Below is a small trained network, with its code and all its weights. Each question gives an input and a target symbol and asks what happens when units are switched off, that is, made to give their printed mean instead of their output.

import numpy as np


def w(rows, s, z=0):
    codes = np.array(rows[::2]) - 128.0
    scale = np.full(codes.shape[1], s)
    scale[-1] = z or s
    return codes * scale


def norm(h):
    return h / np.sqrt((h * h).mean(-1, keepdims=True) + 1e-5)


def f(y):
    return y / 2 * (1 + np.tanh(0.7978845608 * (y + 0.044715 * y**3)))


def softmax(a):
    e = np.exp(a - a.max(-1, keepdims=True))
    return e / e.sum(-1, keepdims=True)


def log_softmax(a):
    a = a - a.max(-1, keepdims=True)
    return a - np.log(np.exp(a).sum(-1, keepdims=True))


def net(x, mask):
    ids = ['ΛΞΠΦαβγδεηστψω'.index(c) for c in x.split()]
    T = len(ids)
    res = E[ids] + P[:T]
    q, k, v = (norm(res) @ M[0].T for M in (Q, K, V))
    z = softmax(np.where(np.tri(T) > 0, q @ k.T / 3**0.5, -1e9)) @ v
    res = res + np.where(mask[0], z, O[0][:, -1]) @ O[0][:, :-1]
    y = f(norm(res) @ A[0][:, :-1].T + A[0][:, -1])
    res = res + np.where(mask[1:25], y, B[0][:, -1]) @ B[0][:, :-1]
    return log_softmax(norm(res)[-1] @ U[:, :-1].T + U[:, -1])


Q, K, V, O, A, B = {}, {}, {}, {}, {}, {}
E = w([
[121,129,102,153,93,80,155,58,170,177,136,146],'Λ',
[75,132,101,130,173,125,147,189,80,218,103,158],'Ξ',
[194,138,98,209,120,154,150,108,154,142,150,147],'Π',
[212,167,139,120,114,145,101,142,58,228,138,135],'Φ',
[97,169,197,57,121,98,240,70,157,187,86,24],'α',
[214,129,116,82,194,141,145,88,80,114,166,91],'β',
[95,112,171,155,161,164,108,150,125,154,64,67],'γ',
[214,105,166,118,142,91,146,50,90,122,62,196],'δ',
[101,129,240,225,51,50,130,202,3,61,176,76],'ε',
[107,94,86,133,210,101,157,65,126,99,139,115],'η',
[151,99,182,185,198,167,141,175,146,177,110,94],'σ',
[123,126,52,94,141,59,142,43,120,146,123,135],'τ',
[119,124,126,142,122,117,125,77,84,179,99,118],'ψ',
[186,102,105,140,158,133,90,79,126,154,148,73],'ω',
],0.022)
P = w([
[125,109,50,143,98,97,192,123,112,163,111,82],'0',
[82,196,130,121,131,168,199,69,120,137,190,153],'1',
[134,209,114,178,207,54,73,91,141,157,155,99],'2',
[108,148,106,191,217,148,159,73,100,179,112,84],'3',
[148,8,128,166,134,80,136,116,123,221,136,92],'4',
[66,55,219,80,165,182,24,14,83,214,199,141],'5',
],0.018)
Q[0] = w([
[193,213,34,90,96,131,179,197,160,61,49,113],'h1',
[74,219,170,54,122,251,54,106,121,59,170,196],'h1',
[114,254,119,193,236,96,137,44,113,176,106,70],'h1',
],0.047)
K[0] = w([
[157,24,31,85,169,251,157,68,153,254,80,136],'h1',
[188,148,70,156,202,39,104,127,185,216,24,108],'h1',
[159,40,66,187,18,82,140,220,37,85,96,61],'h1',
],0.045)
V[0] = w([
[112,151,146,87,126,161,77,192,93,221,162,89],'h1',
[144,157,160,62,91,73,108,88,40,118,50,162],'h1',
[253,168,86,184,96,161,135,124,83,176,145,195],'h1',
],0.045)
O[0] = w([
[118,158,73,90,170,17,90,148,172,96,89,69,1],'h1',
[193,12,127,215,146,69,135,180,173,170,139,96,168],'h1',
[228,67,87,8,123,103,140,135,72,78,207,140,201],'h1',
],0.018)
A[0] = w([
[133,90,148,112,83,168,57,131,122,77,139,136,44],'n1',
[146,122,169,149,100,118,139,85,167,93,81,84,100],'n2',
[163,94,133,122,108,120,127,131,78,107,153,141,157],'n3',
[82,110,88,150,107,154,105,142,135,190,169,90,134],'n4',
[111,120,146,72,116,136,131,130,99,123,161,151,143],'n5',
[184,205,210,87,73,111,112,177,119,228,124,85,72],'n6',
[123,132,100,123,115,101,124,165,171,126,158,97,133],'n7',
[133,94,172,139,98,169,107,133,129,126,143,161,62],'n8',
[39,118,40,115,165,132,122,254,91,183,167,202,82],'n9',
[118,172,131,132,128,143,132,119,130,98,112,130,92],'n10',
[84,140,105,175,125,180,142,140,144,116,95,178,87],'n11',
[131,210,134,117,144,104,136,145,133,116,50,141,132],'n12',
[138,139,137,154,135,155,149,111,110,138,138,119,113],'n13',
[141,67,149,147,134,120,48,120,93,131,78,179,82],'n14',
[169,140,69,109,133,130,173,148,148,132,69,129,126],'n15',
[157,115,132,121,134,121,74,89,149,106,51,151,116],'n16',
[101,158,167,65,151,123,209,172,161,172,137,95,116],'n17',
[88,171,132,118,96,181,107,126,132,97,107,131,85],'n18',
[140,94,101,159,134,128,105,78,139,77,135,125,118],'n19',
[146,112,229,98,122,70,148,85,142,99,97,144,118],'n20',
[117,168,115,88,108,167,99,145,132,56,120,143,12],'n21',
[107,104,192,135,95,105,33,154,50,86,84,96,118],'n22',
[150,175,84,95,127,101,139,117,113,105,127,123,91],'n23',
[112,149,121,118,95,172,128,81,87,128,137,122,107],'n24',
],0.033,0.011)
B[0] = w([
[176,160,135,157,118,102,182,121,106,129,154,133,157],'n1',
[149,109,103,168,77,133,116,121,113,114,132,104,187],'n2',
[67,184,133,115,108,154,111,143,181,122,115,127,245],'n3',
[132,140,133,120,162,112,122,124,87,135,139,90,240],'n4',
[178,148,104,199,153,120,102,116,138,140,109,113,220],'n5',
[152,124,90,54,124,107,84,110,162,95,103,111,141],'n6',
[99,145,162,121,135,135,146,145,99,101,151,141,216],'n7',
[94,129,82,136,120,97,107,103,96,161,71,131,234],'n8',
[127,133,179,100,102,136,170,118,150,144,97,165,130],'n9',
[132,139,87,147,151,151,124,173,123,132,95,124,166],'n10',
[129,74,142,77,115,156,118,66,138,113,157,81,226],'n11',
[164,164,125,66,61,88,209,129,162,142,145,158,173],'n12',
[103,138,120,114,129,101,103,131,115,138,118,134,200],'n13',
[142,73,112,110,160,139,138,132,116,151,168,145,193],'n14',
[116,103,137,113,155,132,115,126,150,146,128,154,156],'n15',
[149,130,136,160,108,121,150,155,120,124,138,130,153],'n16',
[114,129,145,146,110,127,160,90,155,134,125,124,139],'n17',
[140,121,96,167,199,198,137,193,107,97,76,102,217],'n18',
[126,119,127,157,138,140,129,144,113,166,138,114,177],'n19',
[110,109,115,130,120,155,144,129,158,153,137,138,148],'n20',
[87,70,155,109,3,88,80,183,126,107,139,126,158],'n21',
[103,120,114,183,183,159,95,125,92,131,142,128,169],'n22',
[129,117,194,156,160,155,106,96,94,191,78,126,184],'n23',
[113,57,149,101,167,78,153,112,171,64,171,168,255],'n24',
],0.055,0.016)
U = w([
[112,150,60,169,145,55,120,84,187,82,148,188,114],'Λ',
[120,141,210,107,167,92,186,118,95,167,111,171,102],'Ξ',
[134,172,130,61,58,185,94,97,57,80,189,153,179],'Π',
[204,125,62,52,184,64,59,148,115,123,109,89,81],'Φ',
[100,96,144,114,63,102,120,55,162,127,151,24,62],'α',
[204,188,133,157,162,208,73,144,166,137,84,125,114],'β',
[148,195,30,85,113,154,205,164,112,88,101,90,182],'γ',
[227,46,91,183,100,156,151,156,146,158,108,175,114],'δ',
[110,166,148,213,128,86,139,183,53,55,153,71,182],'ε',
[112,70,111,102,187,205,126,75,115,62,78,126,122],'η',
[120,111,117,124,74,106,102,218,101,62,32,153,167],'σ',
[25,136,57,98,97,109,75,134,93,190,80,146,69],'τ',
[40,107,143,92,121,144,101,206,214,106,181,117,40],'ψ',
[110,85,208,155,97,85,3,118,170,113,91,144,3],'ω',
],0.0073,0.0033)

Each question gives the input, a string of symbols that net reads in full, and the target symbol t.
The units are the heads (3 rows each of Q, K, V and O) and the neurons (one row each of A and B). Each row of codes is followed by its name. A weight is (code - 128) times the scale printed after its matrix; where a second scale follows, it is the last column's (O, A, B and U).
mask holds one flag per unit, heads first, then neurons. A switched-off unit (its flag False) gives its mean, the last column of its rows in O or B, instead of its output. The means were averaged over made-up inputs and are rounded, as every weight is.
A unit's drop is (log p(t) with every unit on - log p(t) with that unit switched off) / (log p(t) with every unit on - log p(t) with every unit switched off).
The circuit of an input: a set's keep is (log p(t) with only the set's units on - log p(t) with every unit switched off) / (log p(t) with every unit on - log p(t) with every unit switched off). Starting from the 12 units with the biggest drops (on a tie, the unit counted first), units are removed one at a time, each time the one whose removal leaves the highest keep (on an exact tie, the one counted first), for as long as the keep stays at least 0.8.
circuit, biggest first: the units of the circuit, biggest drop first
top k neurons: the k neurons with the biggest drops, biggest first
drop of u: that unit's drop, to one decimal
input ε η ψ, target ε: circuit, biggest first => h1; n11; n7
input η Π Φ Λ Λ, target Π: circuit, biggest first => h1
input η ε ε ε η ω, target ε: circuit, biggest first => h1; n7; n16
input τ ψ α Φ τ, target ψ: circuit, biggest first => h1; n3; n8
input β Ξ Π ε ω σ, target ε: circuit, biggest first => h1; n11; n4
input δ τ δ τ δ, target τ: top 2 neurons => n8; n3
input τ η Π, target τ: circuit, biggest first => n8; n3
input α α Φ, target α: circuit, biggest first => h1; n11; n12
input τ ω η δ ψ, target ω: top 2 neurons => n21; n23
input η β η ε Λ η, target ε: circuit, biggest first => h1; n11; n16
input Λ Ξ Ξ η Φ, target Ξ: circuit, biggest first => h1; n23; n12; n7
input Λ δ Φ, target Λ: top 2 neurons => n24; n5
input τ ψ η γ β, target ψ: circuit, biggest first => h1; n3; n8
input η Φ Ξ Ξ δ, target Φ: circuit, biggest first => h1
input δ ε η σ, target ε: top 2 neurons => n11; n24
input Ξ τ η η, target Ξ: top 2 neurons => n23; n12
input σ Λ γ, target σ: top 2 neurons => n21; n18
input ε σ Ξ, target Ξ: top 2 neurons => n9; n18
input ψ τ ε δ Φ, target Φ: top 2 neurons => n6; n24
input Π ψ β Λ Φ, target ψ: circuit, biggest first => n3
input ω δ η, target ω: top 3 neurons => n21; n23; n5
input Ξ Φ ω, target Ξ: top 2 neurons => n23; n12
input δ τ η, target δ: drop of n13 => 0.0
input β Φ ψ β δ Φ, target ψ: drop of n3 => 0.3
input Π ε η Π η, target ε: drop of h1 => 1.7
input γ η η, target γ: drop of n12 => 0.4
input γ Λ δ γ Π Ξ, target δ: circuit, biggest first => h1
